Below are the code and all the weights of a small trained network. Each question names an input and a class and asks about switching units off, where a switched-off unit gives its printed mean instead of its output.

import numpy as np


def w(rows, s, z=0):
    codes = np.array(rows[::2]) - 128.0
    scale = np.full(codes.shape[1], s)
    scale[-1] = z or s
    return codes * scale


def f(y):
    return y / 2 * (1 + np.tanh(0.7978845608 * (y + 0.044715 * y**3)))


def log_softmax(a):
    a = a - a.max(-1, keepdims=True)
    return a - np.log(np.exp(a).sum(-1, keepdims=True))


def net(x, mask):
    res = np.array(x, float).reshape(1, 6) / 4 @ E
    y = f(res @ A[0][:, :-1].T + A[0][:, -1])
    res = res + np.where(mask, y, B[0][:, -1]) @ B[0][:, :-1]
    return log_softmax(res[-1] @ U[:, :-1].T + U[:, -1])


A, B = {}, {}
E = w([
[254,129,86,42,124,150],'x0',
[132,83,168,101,151,44],'x1',
[22,36,45,79,61,98],'x2',
[160,178,66,169,74,33],'x3',
[120,188,155,70,54,168],'x4',
[220,55,128,170,71,184],'x5',
],0.0089)
A[0] = w([
[84,140,172,59,98,151,94],'neuron 1',
[78,131,160,19,113,189,43],'neuron 2',
[141,127,166,168,230,134,167],'neuron 3',
[193,143,69,22,108,97,37],'neuron 4',
[153,169,94,88,94,92,186],'neuron 5',
[140,108,128,146,116,121,62],'neuron 6',
[57,159,105,162,179,86,122],'neuron 7',
[174,176,128,121,108,147,197],'neuron 8',
[148,183,146,189,114,231,51],'neuron 9',
[225,161,169,161,135,173,204],'neuron 10',
[133,174,150,158,137,144,146],'neuron 11',
[121,147,131,37,119,113,255],'neuron 12',
[127,147,132,140,72,52,63],'neuron 13',
[146,163,89,98,136,157,36],'neuron 14',
[134,52,113,142,111,115,176],'neuron 15',
[132,46,85,153,142,169,134],'neuron 16',
[113,66,90,122,83,118,206],'neuron 17',
[145,58,95,107,111,159,28],'neuron 18',
[81,174,121,157,175,115,99],'neuron 19',
[91,53,103,100,146,153,146],'neuron 20',
[172,187,110,74,126,120,124],'neuron 21',
[161,87,173,118,163,88,112],'neuron 22',
[123,86,105,165,102,155,127],'neuron 23',
[204,145,105,84,158,107,185],'neuron 24',
[75,150,134,110,155,166,160],'neuron 25',
[173,98,152,149,183,108,76],'neuron 26',
[127,125,196,91,145,166,106],'neuron 27',
[109,68,130,154,41,72,67],'neuron 28',
[93,112,160,7,102,137,129],'neuron 29',
[88,147,130,178,87,73,183],'neuron 30',
[65,163,148,169,120,97,132],'neuron 31',
],0.014,0.0037)
B[0] = w([
[122,255,118,90,176,136,185],'neuron 1',
[106,228,145,100,192,154,213],'neuron 2',
[132,70,154,131,198,54,214],'neuron 3',
[130,97,45,137,125,213,203],'neuron 4',
[124,117,34,143,83,136,179],'neuron 5',
[145,116,145,109,95,131,133],'neuron 6',
[22,138,160,231,123,41,199],'neuron 7',
[228,129,99,205,99,156,189],'neuron 8',
[199,186,232,212,46,186,225],'neuron 9',
[223,97,160,141,134,143,255],'neuron 10',
[171,116,146,172,124,99,174],'neuron 11',
[90,209,48,111,161,150,194],'neuron 12',
[133,150,99,102,104,87,170],'neuron 13',
[150,145,99,147,99,148,149],'neuron 14',
[78,37,158,54,63,166,195],'neuron 15',
[71,37,207,119,114,219,204],'neuron 16',
[56,93,137,43,47,176,218],'neuron 17',
[127,99,120,125,126,198,182],'neuron 18',
[67,115,114,239,163,101,172],'neuron 19',
[44,110,186,116,146,210,210],'neuron 20',
[153,120,62,191,155,163,179],'neuron 21',
[136,91,117,39,222,102,169],'neuron 22',
[96,110,183,122,53,160,176],'neuron 23',
[184,63,42,114,183,142,199],'neuron 24',
[99,179,159,136,169,122,182],'neuron 25',
[159,60,151,72,221,107,176],'neuron 26',
[156,164,153,126,175,124,182],'neuron 27',
[105,115,104,55,33,93,207],'neuron 28',
[114,188,117,63,177,142,215],'neuron 29',
[138,128,143,126,59,24,196],'neuron 30',
[92,151,109,164,120,67,190],'neuron 31',
],0.0077,0.013)
U = w([
[104,128,103,60,30,60,142],'0',
[181,72,146,90,171,98,117],'1',
[127,207,139,137,60,156,4],'2',
[223,152,198,196,94,157,178],'3',
[64,85,190,76,83,206,85],'4',
[88,247,135,82,166,163,138],'5',
[182,119,26,147,97,170,163],'6',
[71,141,152,226,116,64,153],'7',
],0.011,0.0036)

Each question gives the input, the list of numbers given to net, and the class t.
The units are the neurons (one row each of A and B). Each row of codes is followed by its name. A weight is (code - 128) times the scale printed after its matrix; where a second scale follows, it is the last column's (A, B and U).
mask holds one flag per neuron, in row order. A switched-off neuron (its flag False) gives its mean, the last column of its row in B, instead of its output. The means were averaged over made-up inputs and are rounded, as every weight is.
A unit's drop is (log p(t) with every unit on - log p(t) with that unit switched off) / (log p(t) with every unit on - log p(t) with every unit switched off).
The circuit of an input: a set's keep is (log p(t) with only the set's units on - log p(t) with every unit switched off) / (log p(t) with every unit on - log p(t) with every unit switched off). Starting from the 12 units with the biggest drops (on a tie, the unit counted first), units are removed one at a time, each time the one whose removal leaves the highest keep (on an exact tie, the one counted first), for as long as the keep stays at least 0.8.
circuit, biggest first: the units of the circuit, biggest drop first
unit that matters most: the unit with the biggest drop
top k neurons: the k neurons with the biggest drops, biggest first
drop of u: that unit's drop, to one decimal
input [-7,7,4,1,-2,5], class 0: circuit, biggest first => (neuron 28)
input [4,-3,-2,-5,-5,1], class 1: circuit, biggest first => (neuron 3; neuron 26)
input [7,-5,2,-8,4,5], class 5: top 3 neurons => (neuron 2; neuron 29; neuron 1)
input [-1,5,2,-1,-3,-2], class 7: top 3 neurons => (neuron 7; neuron 16; neuron 4)
input [6,6,-2,-7,3,3], class 1: top 2 neurons => (neuron 24; neuron 10)
input [-3,8,-5,7,-7,2], class 1: top 2 neurons => (neuron 26; neuron 22)
input [-4,6,4,0,2,-7], class 7: top 2 neurons => (neuron 7; neuron 19)
input [-3,-4,6,4,-6,-1], class 0: top 2 neurons => (neuron 30; neuron 28)
input [4,4,6,7,0,8], class 4: top 3 neurons => (neuron 16; neuron 15; neuron 18)
input [-7,-4,0,-8,2,-2], class 5: top 2 neurons => (neuron 2; neuron 1)
input [-8,-1,-8,2,2,0], class 7: drop of neuron 7 => 0.8
input [-8,-4,2,-1,-3,2], class 7: drop of neuron 7 => 0.2
input [-1,-1,6,4,8,-8], class 5: drop of neuron 8 => 0.0
input [-4,8,-6,-1,-4,0], class 1: drop of neuron 22 => 0.1
input [5,-5,4,-1,2,-2], class 5: unit that matters most => neuron 2
input [6,4,-4,-3,2,5], class 6: top 2 neurons => (neuron 24; neuron 4)
